Below is a small trained network, with its code and all its weights. Each question gives an input and a class and asks what happens when units are switched off, that is, made to give their printed mean instead of their output.

import numpy as np


def w(rows, s, z=0):
    codes = np.array(rows[::2]) - 128.0
    scale = np.full(codes.shape[1], s)
    scale[-1] = z or s
    return codes * scale


def f(y):
    return y / 2 * (1 + np.tanh(0.7978845608 * (y + 0.044715 * y**3)))


def log_softmax(a):
    a = a - a.max(-1, keepdims=True)
    return a - np.log(np.exp(a).sum(-1, keepdims=True))


def net(x, mask):
    res = np.array(x, float).reshape(1, 5) / 4 @ E
    y = f(res @ A[0][:, :-1].T + A[0][:, -1])
    res = res + np.where(mask, y, B[0][:, -1]) @ B[0][:, :-1]
    return log_softmax(res[-1] @ U[:, :-1].T + U[:, -1])


A, B = {}, {}
E = w([
[147,107,22,96,150],'x0',
[60,2,113,120,14],'x1',
[15,162,163,167,206],'x2',
[106,150,117,109,137],'x3',
[115,131,119,128,139],'x4',
],0.0082)
A[0] = w([
[163,196,245,126,75,252],'N1',
[16,71,164,145,55,238],'N2',
[54,203,254,195,188,192],'N3',
[33,133,159,158,54,145],'N4',
[148,154,97,118,165,117],'N5',
[132,86,19,126,62,133],'N6',
],0.0065,0.0024)
B[0] = w([
[84,196,86,195,178,201],'N1',
[75,56,171,72,32,234],'N2',
[109,114,174,255,123,254],'N3',
[94,30,204,116,79,182],'N4',
[156,154,184,107,177,150],'N5',
[194,37,123,92,99,198],'N6',
],0.0082,0.0065)
U = w([
[139,223,48,180,148,254],'0',
[85,74,163,45,97,229],'1',
[224,148,96,2,201,145],'2',
[134,75,16,80,69,37],'3',
[97,152,190,181,155,13],'4',
[41,119,191,107,71,11],'5',
],0.0082,0.0044)

Each question gives the input, the list of numbers given to net, and the class t.
The units are the neurons (one row each of A and B). Each row of codes is followed by its name. A weight is (code - 128) times the scale printed after its matrix; where a second scale follows, it is the last column's (A, B and U).
mask holds one flag per neuron, in row order. A switched-off neuron (its flag False) gives its mean, the last column of its row in B, instead of its output. The means were averaged over made-up inputs and are rounded, as every weight is.
A unit's drop is (log p(t) with every unit on - log p(t) with that unit switched off) / (log p(t) with every unit on - log p(t) with every unit switched off).
The circuit of an input: a set's keep is (log p(t) with only the set's units on - log p(t) with every unit switched off) / (log p(t) with every unit on - log p(t) with every unit switched off). Starting from all 6 units, units are removed one at a time, each time the one whose removal leaves the highest keep (on an exact tie, the one counted first), for as long as the keep stays at least 0.8.
circuit, biggest first: the units of the circuit, biggest drop first
most important unit: the unit with the biggest drop
top k neurons: the k neurons with the biggest drops, biggest first
drop when u is switched off: that unit's drop, to one decimal
input [-5,0,-6,-2,-7], class 0: circuit, biggest first -> N1, N2
input [8,-2,-1,-8,2], class 2: circuit, biggest first -> N3, N2, N1
input [1,0,-8,3,-3], class 2: circuit, biggest first -> N2, N3
input [-8,-7,-5,-3,-1], class 0: most important unit -> N1
input [-3,-1,-6,-7,1], class 0: top 4 neurons -> N2, N1, N4, N6
input [-6,0,-3,2,7], class 0: circuit, biggest first -> N1, N2, N6
input [-6,-3,-6,-5,3], class 0: circuit, biggest first -> N1, N2
input [-5,-3,-7,2,7], class 0: top 2 neurons -> N1, N2
input [2,0,-3,1,1], class 2: top 3 neurons -> N3, N2, N4
input [8,-1,-8,3,-5], class 2: top 2 neurons -> N2, N3
input [8,-2,-2,0,2], class 2: drop when N2 is switched off -> 0.2
input [-4,0,-5,0,5], class 0: drop when N4 is switched off -> 0.2
input [8,0,0,-2,6], class 2: drop when N2 is switched off -> 0.3
input [2,0,-4,-4,-7], class 2: drop when N3 is switched off -> 0.4
